[ 0.00 -0.12 -0.45 -0.36 -0.46  0.66 -0.68  0.97  0.06 -1.75  0.01 -1.24
  0.14  0.11 -0.52 -0.65 -0.04 -0.33 -5.19 -0.70 -0.10 -0.29 -0.61 -0.15
 -0.27  0.11  0.14]
G
[-1.09  0.58  1.03  0.05 -0.57  0.58  0.96  1.54  0.25  1.71  0.95 -0.06
 -3.86  0.08 -0.23  0.17  0.16  0.38  1.02  0.34 -1.37  0.03 -0.24 -0.27
  0.05  0.17 -0.32]
E
[-0.94 -0.18  0.90 -0.22 -0.10 -0.60 -0.03  0.16  0.86  0.12  0.27 -0.10
 -0.08  0.12  0.39 -0.45 -0.70 -0.16  0.89  0.09  0.34 -0.07 -1.01  0.42
 -0.14 -0.50 -1.05]
J
[ 0.05 -0.44 -0.32 -0.29  0.00  1.48 -1.15  0.68  0.25 -1.09 -0.16 -1.14
 -0.24 -0.11 -0.46 -0.18  0.11 -0.63 -3.76 -0.59  1.43 -0.63 -0.29  0.05
 -0.18  0.60 -0.42]
G
[-1.61  0.31  1.73 -0.33 -0.01  1.64  0.11  2.02  0.86  0.10 -0.15 -1.07
 -1.52 -0.15  0.71 -0.28 -0.58 -0.34  0.74  0.50  4.59 -0.50 -0.27 -0.04
 -0.89 -1.06 -0.70]
J
[ 1.05 -0.35 -1.45 -0.05  0.16 -1.83 -0.03 -2.62 -1.97  0.60  1.17  0.04
 -3.84 -0.28 -0.36  0.58  0.10  0.49  3.66 -0.46 -3.07  0.49  1.49 -0.73
  0.38  3.66  0.79]
Z
[-0.01  0.42  1.13 -0.02 -0.38  1.57  0.25  1.61  0.68  0.47 -0.13  0.03
 -1.11  0.35 -0.11 -0.18  0.08 -0.02 -2.76  0.17  2.28 -0.42 -0.52  0.06
 -0.17 -0.09 -0.25]
J
[-1.13 -0.16  1.59 -0.16  0.23  3.71 -0.11  1.33  0.55  0.25 -0.08 -0.50
 -3.86  0.25  0.41 -0.61  0.35  0.17 -3.91  0.68  2.11 -0.35  0.06  0.07
 -0.93  0.06 -1.59]
J
[-0.58  0.11  1.20 -0.08  0.04  1.09  0.72  0.32  0.42  0.47  0.80 -0.14
 -5.19  0.06  0.17 -0.62  0.20 -0.25 -1.03  0.26  1.16  0.12 -0.07 -0.38
 -0.60  1.10 -0.67]
J
[-0.74  0.34  0.52 -0.13 -0.48 -0.46  0.42  0.51  0.03  0.48  0.48 -0.96
 -3.29 -0.51  0.91  0.11  0.53 -0.30  2.47 -0.40  0.86 -0.01 -0.02 -0.19
 -0.58  0.21 -0.17]
E
[ 0.46 -0.50 -0.25 -0.47 -0.37  0.74  0.31  0.41 -0.62  0.77  1.59 -0.86
 -6.89  0.00 -1.27  0.21  0.00 -0.13 -2.25 -0.90 -2.57 -0.07 -0.38 -0.48
  0.78  4.45  0.06]
Z
[ 1.08 -0.70  0.00 -0.07 -0.70  0.18 -0.76  1.53  0.47 -1.10  0.56 -0.86
 -1.84  0.27 -1.43 -0.66 -0.29 -0.86 -4.98 -0.49  3.74 -1.16 -1.14 -0.20
  0.96  3.39  0.20]
G
[ 0.10 -1.05  0.10 -0.27 -0.02 -1.24 -0.70 -1.06  0.08 -0.68  0.49 -0.70
 -0.40 -0.12  0.10 -0.15 -0.40 -0.47  0.94 -0.83  0.89 -0.33 -0.66  0.01
  0.38  1.39 -0.52]
G
[ 0.39 -0.44  0.69 -0.50 -0.05  1.71 -0.77  1.15  0.68 -0.66 -0.75 -0.21
  0.46  0.03 -0.06 -0.22  0.06 -0.44 -3.46  0.37  4.84 -0.83 -0.04 -0.27
 -0.19  0.58  0.31]
J

[-1.17  0.85  0.29  0.94  0.23  0.01 -0.31 -0.13  0.35 -0.40  0.20 -0.87
  0.37 -0.41  0.12  0.09 -1.73  1.72  0.78 -0.08  0.94  1.10 -0.28 -0.01
  0.93 -1.80 -1.55]
X
[ 0.87 -0.39 -1.31  0.45  0.03  0.35 -1.45  1.15  0.49  0.23  0.10 -0.76
  1.17 -0.83 -0.57 -0.01  0.04 -0.38 -0.59 -0.54  0.14  0.59 -0.91 -0.41
 -0.50  0.85  0.14]
F
[ 0.45 -0.65 -1.52  0.30  0.44  0.84 -1.83  1.66 -0.31  0.98  0.48 -0.93
  1.51 -0.37 -0.48 -0.22  0.44  0.47  0.06 -1.14 -0.64  0.23  0.03 -0.80
 -0.56  0.36  0.32]
F
[ 1.19 -0.90 -1.19 -0.42 -0.50  0.22 -0.28  0.69 -0.43 -0.35 -0.70 -0.43
  0.52 -0.38  0.19  0.07  1.01 -1.30 -0.22  0.62 -0.81  0.20  0.68 -0.18
 -1.26  1.14  1.07]
M
[-1.49  0.31 -0.38  0.87  0.20 -0.44  0.21 -0.10  0.84  0.62  0.38  0.00
  0.62  0.49  0.31  0.28 -1.10  0.94 -0.72  0.39  0.26  1.03 -0.38  0.15
  0.88 -1.57 -0.65]
X
[ 0.16 -0.80 -1.53 -1.31 -0.44  0.05 -0.15  0.41 -1.77  0.69 -0.78  0.83
 -0.40 -0.26  0.12  0.25  2.05 -2.26  0.08  1.63 -1.49 -0.52 -0.76  0.43
 -2.18  1.26  2.26]
M
[-1.34  0.76 -0.77 -0.16  0.62 -0.20  0.28  0.77  1.40 -0.11 -1.14  0.02
 -0.31  0.94  0.09  0.76  0.01  0.85 -0.18 -0.07 -0.15  0.37 -1.38  0.08
  0.35 -1.99 -0.51]
W
[-1.88  0.67 -0.65  0.76  0.20  0.57 -0.07 -0.13  0.68  0.26 -0.33 -0.15
 -0.02  0.07  0.10  0.28 -1.03  1.21  0.03 -0.71  0.11  1.04 -1.14 -0.03
  0.86 -1.30 -0.58]
X
[-1.36  0.42 -0.79  0.34  0.25  0.21  0.74  0.66  0.59 -0.02  0.12  0.20
 -0.76  0.11  1.09  0.29 -0.70  0.87 -0.40 -0.07  0.10  1.11 -0.53  0.22
  0.92 -0.63 -0.29]
X
[-1.71  0.56 -0.84  0.35  0.68 -0.16  0.18  0.25  1.54 -0.01 -0.93  0.45
 -1.23  0.26  0.09  0.27 -0.25  0.66 -0.57  0.40  0.56  0.36 -0.85  0.18
  1.05 -0.99 -0.10]
W
[-0.90  1.22 -0.68  0.00  0.14 -0.55  0.71  0.72  2.84  0.32 -1.00  0.07
  0.84  0.10  0.29  2.11 -0.45  0.87 -0.18  0.02  0.14  0.76 -0.75  0.36
  1.28 -1.89 -1.86]
W
